Below is a small trained network, with its code and all its weights. Each question gives an input and a class and asks what happens when units are switched off, that is, made to give their printed mean instead of their output.

import numpy as np


def w(rows, s, z=0):
    codes = np.array(rows[::2]) - 128.0
    scale = np.full(codes.shape[1], s)
    scale[-1] = z or s
    return codes * scale


def f(y):
    return y / 2 * (1 + np.tanh(0.7978845608 * (y + 0.044715 * y**3)))


def log_softmax(a):
    a = a - a.max(-1, keepdims=True)
    return a - np.log(np.exp(a).sum(-1, keepdims=True))


def net(x, mask):
    res = np.array(x, float).reshape(1, 7) / 4 @ E
    y = f(res @ A[0][:, :-1].T + A[0][:, -1])
    res = res + np.where(mask, y, B[0][:, -1]) @ B[0][:, :-1]
    return log_softmax(res[-1] @ U[:, :-1].T + U[:, -1])


A, B = {}, {}
E = w([
[187,90,97,127,51],'x0',
[88,117,57,171,69],'x1',
[130,52,207,224,128],'x2',
[141,180,157,128,103],'x3',
[56,87,255,90,36],'x4',
[181,59,121,100,74],'x5',
[73,116,107,107,200],'x6',
],0.0087)
A[0] = w([
[141,137,150,152,32,199],'n1',
[131,111,142,225,147,182],'n2',
[175,162,86,109,151,220],'n3',
[182,151,138,59,143,176],'n4',
[81,54,173,95,127,145],'n5',
[93,113,166,101,170,146],'n6',
[174,180,129,188,107,163],'n7',
[141,86,133,110,27,199],'n8',
[164,55,117,183,163,157],'n9',
[212,161,127,70,162,160],'n10',
[92,176,87,115,104,148],'n11',
[136,55,136,124,38,237],'n12',
[122,66,205,158,223,247],'n13',
[150,186,105,94,88,172],'n14',
[109,212,91,113,164,255],'n15',
[114,80,193,66,129,200],'n16',
[91,205,155,66,114,204],'n17',
[54,178,89,158,123,198],'n18',
[162,163,122,87,151,168],'n19',
[150,152,109,251,194,192],'n20',
[214,116,118,106,147,145],'n21',
[143,125,143,187,165,160],'n22',
],0.014,0.0038)
B[0] = w([
[93,126,134,100,62,222],'n1',
[206,163,160,188,89,191],'n2',
[155,109,112,101,179,205],'n3',
[65,43,176,85,176,186],'n4',
[80,138,85,173,65,204],'n5',
[54,122,71,209,199,166],'n6',
[161,114,176,128,180,175],'n7',
[124,167,160,69,34,242],'n8',
[206,150,128,129,108,188],'n9',
[148,65,195,88,166,201],'n10',
[92,170,68,59,152,172],'n11',
[140,143,154,99,1,254],'n12',
[88,97,95,240,139,227],'n13',
[64,76,135,79,178,186],'n14',
[179,151,108,97,251,221],'n15',
[21,93,121,131,81,213],'n16',
[84,120,122,86,164,202],'n17',
[163,252,91,119,141,181],'n18',
[109,86,136,101,204,176],'n19',
[230,113,117,173,173,220],'n20',
[169,70,128,108,94,183],'n21',
[174,56,101,191,109,167],'n22',
],0.0086,0.012)
U = w([
[222,142,150,248,157,75],'0',
[123,229,60,72,190,251],'1',
[116,48,210,45,193,140],'2',
[92,159,153,70,37,185],'3',
[207,104,104,111,114,118],'4',
[35,123,71,189,141,29],'5',
],0.011,0.0017)

Each question gives the input, the list of numbers given to net, and the class t.
The units are the neurons (one row each of A and B). Each row of codes is followed by its name. A weight is (code - 128) times the scale printed after its matrix; where a second scale follows, it is the last column's (A, B and U).
mask holds one flag per neuron, in row order. A switched-off neuron (its flag False) gives its mean, the last column of its row in B, instead of its output. The means were averaged over made-up inputs and are rounded, as every weight is.
A unit's drop is (log p(t) with every unit on - log p(t) with that unit switched off) / (log p(t) with every unit on - log p(t) with every unit switched off).
The circuit of an input: a set's keep is (log p(t) with only the set's units on - log p(t) with every unit switched off) / (log p(t) with every unit on - log p(t) with every unit switched off). Starting from the 12 units with the biggest drops (on a tie, the unit counted first), units are removed one at a time, each time the one whose removal leaves the highest keep (on an exact tie, the one counted first), for as long as the keep stays at least 0.8.
circuit, biggest first: the units of the circuit, biggest drop first
top k neurons: the k neurons with the biggest drops, biggest first
drop of u: that unit's drop, to one decimal
input [3,3,-1,4,-5,2,-5], class 2: circuit, biggest first -> [n14 n7 n10]
input [2,5,-6,3,8,-5,4], class 1: top 2 neurons -> [n18 n11]
input [1,7,-3,-5,8,-8,3], class 1: circuit, biggest first -> [n18]
input [-2,-8,1,-1,-7,0,1], class 0: top 2 neurons -> [n20 n13]
input [3,0,6,-6,4,-8,4], class 5: top 4 neurons -> [n5 n6 n16 n13]
input [-6,-5,-4,2,2,1,7], class 5: top 3 neurons -> [n6 n13 n16]
input [-7,3,-4,7,-1,4,-4], class 1: top 2 neurons -> [n18 n11]
input [7,5,7,-8,-3,5,-7], class 3: top 2 neurons -> [n12 n8]
input [-8,4,-3,-7,-1,8,4], class 1: drop of n13 -> 0.1
input [-8,1,4,-7,5,-7,8], class 5: drop of n18 -> 0.0
input [3,2,3,-1,4,4,8], class 3: drop of n12 -> 0.1
